Below are the code and all the weights of a small trained network. Each question names an input and a target symbol and asks about switching units off, where a switched-off unit gives its printed mean instead of its output.

import numpy as np


def w(rows, s, z=0):
    codes = np.array(rows[::2]) - 128.0
    scale = np.full(codes.shape[1], s)
    scale[-1] = z or s
    return codes * scale


def f(y):
    return y / 2 * (1 + np.tanh(0.7978845608 * (y + 0.044715 * y**3)))


def softmax(a):
    e = np.exp(a - a.max(-1, keepdims=True))
    return e / e.sum(-1, keepdims=True)


def log_softmax(a):
    a = a - a.max(-1, keepdims=True)
    return a - np.log(np.exp(a).sum(-1, keepdims=True))


def net(x, mask):
    ids = ['ΓΦΨαβεζθλξστ'.index(c) for c in x.split()]
    T = len(ids)
    res = E[ids] + P[:T]
    u = 0
    for l in range(2):
        r = res
        for j in range(2):
            rows = slice(3 * j, 3 * j + 3)
            q, k, v = (r @ M[l][rows].T for M in (Q, K, V))
            z = softmax(np.where(np.tri(T) > 0, q @ k.T / 3**0.5, -1e9)) @ v
            o = O[l][rows]
            res = res + np.where(mask[u + j], z, o[:, -1]) @ o[:, :-1]
        u += 2
        y = f(res @ A[l][:, :-1].T + A[l][:, -1])
        res = res + np.where(mask[u : u + 4], y, B[l][:, -1]) @ B[l][:, :-1]
        u += 4
    return log_softmax(res[-1] @ U[:, :-1].T + U[:, -1])


Q, K, V, O, A, B = {}, {}, {}, {}, {}, {}
E = w([
[104,136,138,125,77,151,143,122],'Γ',
[127,115,105,134,132,139,167,93],'Φ',
[104,106,106,145,106,150,152,133],'Ψ',
[117,96,148,159,80,142,147,127],'α',
[110,159,136,112,119,132,150,57],'β',
[116,126,172,161,110,103,128,74],'ε',
[87,74,170,141,151,151,98,100],'ζ',
[69,101,89,104,144,146,97,86],'θ',
[116,160,191,170,76,119,85,156],'λ',
[2,96,119,175,130,127,47,180],'ξ',
[145,151,101,134,97,103,81,120],'σ',
[100,94,93,233,137,79,94,158],'τ',
],0.021)
P = w([
[160,123,113,122,113,134,196,162],'0',
[86,136,118,108,66,74,137,111],'1',
[88,133,119,112,69,74,119,100],'2',
[86,158,111,152,87,110,131,108],'3',
[106,152,117,156,92,117,111,100],'4',
[116,150,123,160,94,131,87,95],'5',
[120,151,125,161,98,140,67,90],'6',
[124,152,122,178,105,154,56,91],'7',
[133,157,124,181,115,166,37,88],'8',
[132,154,132,182,126,179,8,76],'9',
[130,159,127,196,124,186,6,78],'10',
[136,172,130,209,120,212,3,76],'11',
],0.013)
Q[0] = w([
[121,159,125,145,49,136,123,110],'L0H0',
[131,93,79,98,103,139,100,127],'L0H0',
[75,90,162,152,66,191,147,44],'L0H0',
[107,153,135,168,59,235,183,135],'L0H1',
[136,152,112,129,159,174,179,110],'L0H1',
[226,124,106,72,212,88,131,252],'L0H1',
],0.015)
K[0] = w([
[151,103,128,167,173,171,104,92],'L0H0',
[195,128,146,158,126,124,135,112],'L0H0',
[139,150,100,167,111,153,55,101],'L0H0',
[119,194,137,157,181,151,88,27],'L0H1',
[87,95,243,106,134,157,107,65],'L0H1',
[92,96,135,66,106,102,249,147],'L0H1',
],0.016)
V[0] = w([
[74,151,184,40,114,179,121,174],'L0H0',
[166,120,115,141,90,52,67,139],'L0H0',
[233,128,169,119,101,141,136,157],'L0H0',
[82,42,251,198,179,105,170,61],'L0H1',
[111,231,190,150,106,93,100,81],'L0H1',
[141,185,76,70,218,70,189,43],'L0H1',
],0.011)
O[0] = w([
[118,157,195,137,21,247,124,241,98],'L0H0',
[123,163,77,162,96,53,129,157,169],'L0H0',
[86,194,144,241,160,134,215,141,74],'L0H0',
[141,80,254,185,130,64,127,15,159],'L0H1',
[60,236,156,71,124,72,134,136,240],'L0H1',
[116,192,98,166,167,158,95,45,8],'L0H1',
],0.0097,0.014)
A[0] = w([
[187,117,137,138,68,128,79,142,133],'L0N0',
[91,88,106,126,144,96,72,70,182],'L0N1',
[210,115,77,2,96,139,135,61,53],'L0N2',
[193,120,157,180,243,200,152,127,4],'L0N3',
],0.0085,0.0036)
B[0] = w([
[53,130,50,111,153,117,139,84,182],'L0N0',
[158,196,125,118,1,117,121,153,252],'L0N1',
[74,117,152,182,125,125,72,194,186],'L0N2',
[18,53,125,107,225,124,130,81,131],'L0N3',
],0.0098,0.011)
Q[1] = w([
[144,174,149,56,103,19,93,186],'L1H0',
[101,134,133,140,244,156,129,155],'L1H0',
[141,153,73,67,75,185,101,69],'L1H0',
[103,63,63,134,191,214,192,78],'L1H1',
[111,114,133,73,224,51,93,105],'L1H1',
[180,118,212,143,177,255,176,105],'L1H1',
],0.0062)
K[1] = w([
[249,106,93,116,117,168,154,178],'L1H0',
[2,131,103,121,162,98,140,46],'L1H0',
[138,124,102,114,87,187,129,117],'L1H0',
[65,162,113,90,34,71,154,110],'L1H1',
[107,182,134,95,140,135,173,191],'L1H1',
[146,162,119,26,96,135,68,119],'L1H1',
],0.0076)
V[1] = w([
[150,204,156,198,113,111,153,171],'L1H0',
[58,100,156,221,180,131,90,155],'L1H0',
[123,110,114,102,193,35,161,104],'L1H0',
[231,158,99,96,133,148,175,177],'L1H1',
[145,171,166,67,53,111,141,89],'L1H1',
[99,254,50,81,119,140,82,100],'L1H1',
],0.0097)
O[1] = w([
[85,145,139,163,254,134,46,152,201],'L1H0',
[20,129,100,132,115,73,101,195,59],'L1H0',
[93,150,133,127,103,82,195,77,73],'L1H0',
[141,160,132,166,42,125,129,144,73],'L1H1',
[227,174,120,62,146,118,83,145,167],'L1H1',
[41,159,142,61,93,106,110,100,2],'L1H1',
],0.011,0.0093)
A[1] = w([
[195,157,150,165,121,230,200,174,34],'L1N0',
[178,105,212,111,55,214,122,93,84],'L1N1',
[108,140,214,142,212,170,49,145,224],'L1N2',
[254,145,125,68,188,105,83,139,4],'L1N3',
],0.0056,0.0038)
B[1] = w([
[172,206,86,2,116,79,9,59,154],'L1N0',
[90,61,184,90,204,111,108,51,180],'L1N1',
[118,137,49,96,140,185,231,103,248],'L1N2',
[39,107,158,210,116,161,214,199,246],'L1N3',
],0.008,0.013)
U = w([
[140,145,182,153,68,254,77,146,192],'Γ',
[83,91,169,145,156,184,113,81,160],'Φ',
[95,133,124,162,64,217,180,115,48],'Ψ',
[147,124,102,155,132,77,82,134,86],'α',
[144,147,111,34,144,157,114,107,144],'β',
[114,152,219,92,130,152,192,197,152],'ε',
[159,110,123,112,151,164,144,124,139],'ζ',
[96,73,143,94,114,153,95,176,3],'θ',
[96,181,56,132,123,163,142,147,128],'λ',
[147,121,107,80,77,213,181,112,117],'ξ',
[91,196,119,141,72,241,152,69,183],'σ',
[142,188,166,156,117,152,158,89,175],'τ',
],0.0064,0.0054)

Each question gives the input, a string of symbols that net reads in full, and the target symbol t.
The units are the heads (3 rows each of Q, K, V and O) and the neurons (one row each of A and B). Each row of codes is followed by its name. A weight is (code - 128) times the scale printed after its matrix; where a second scale follows, it is the last column's (O, A, B and U).
mask holds one flag per unit, layer by layer, with each layer's heads first. A switched-off unit (its flag False) gives its mean, the last column of its rows in O or B, instead of its output. The means were averaged over made-up inputs and are rounded, as every weight is.
A unit's drop is (log p(t) with every unit on - log p(t) with that unit switched off) / (log p(t) with every unit on - log p(t) with every unit switched off).
most important unit: the unit with the biggest drop
top k neurons: the k neurons with the biggest drops, biggest first
k most important neurons of layer l: the k neurons of layer l with the biggest drops, biggest first
which heads matter: for each layer, one digit per head in row order, 1 if its drop is at least 0.15 and else 0, layers parted by /
input λ θ Ψ, target λ: most important neuron of layer 1 => [L1N2]
input θ τ λ λ β β ξ Γ ε, target θ: which heads matter => 11 / 10
input ζ ξ Γ Γ Φ ε τ Ψ Γ τ σ Γ, target ζ: top 2 neurons => [L0N3 L0N0]
input Ψ ε Γ ε Γ Γ, target Ψ: which heads matter => 11 / 11
input σ β τ λ, target σ: 2 most important neurons of layer 0 => [L0N1 L0N2]
input β σ σ Γ α Γ Ψ Γ β α, target β: which heads matter => 01 / 01
input τ Ψ α, target α: top 2 neurons => [L1N2 L1N3]
input Ψ ξ Ψ Γ α ζ Γ β τ Φ ξ Γ, target Ψ: 2 most important neurons of layer 1 => [L1N1 L1N0]
input σ Γ Γ ζ ε λ Γ ε τ Φ, target α: which heads matter => 10 / 00
input Γ σ ε β β Γ τ ε Γ Γ, target Γ: which heads matter => 11 / 11
input θ β Φ ζ Γ α ξ ζ Γ τ ζ τ, target θ: top 2 neurons => [L0N2 L0N0]
input λ ε Γ λ β ζ Φ λ ε, target λ: which heads matter => 10 / 10
input σ β Φ ε Γ β λ β Γ β Γ, target σ: which heads matter => 01 / 01
input ζ β ξ, target ζ: which heads matter => 11 / 01
input Ψ τ Ψ Φ, target Ψ: 3 most important neurons of layer 0 => [L0N1 L0N3 L0N2]
input β Φ Γ ε λ λ Γ, target β: 2 most important neurons of layer 0 => [L0N1 L0N2]
input ζ Γ Γ σ Γ Γ θ, target ζ: most important unit => L1H1
input λ Γ β β β Γ ε β Γ ξ Γ, target θ: which heads matter => 11 / 00
input Γ τ Γ ε Ψ β β Γ β α β, target Γ: which heads matter => 11 / 11
input β Γ ζ β, target Φ: which heads matter => 11 / 10
input β Ψ Ψ, target β: top neuron => [L1N3]
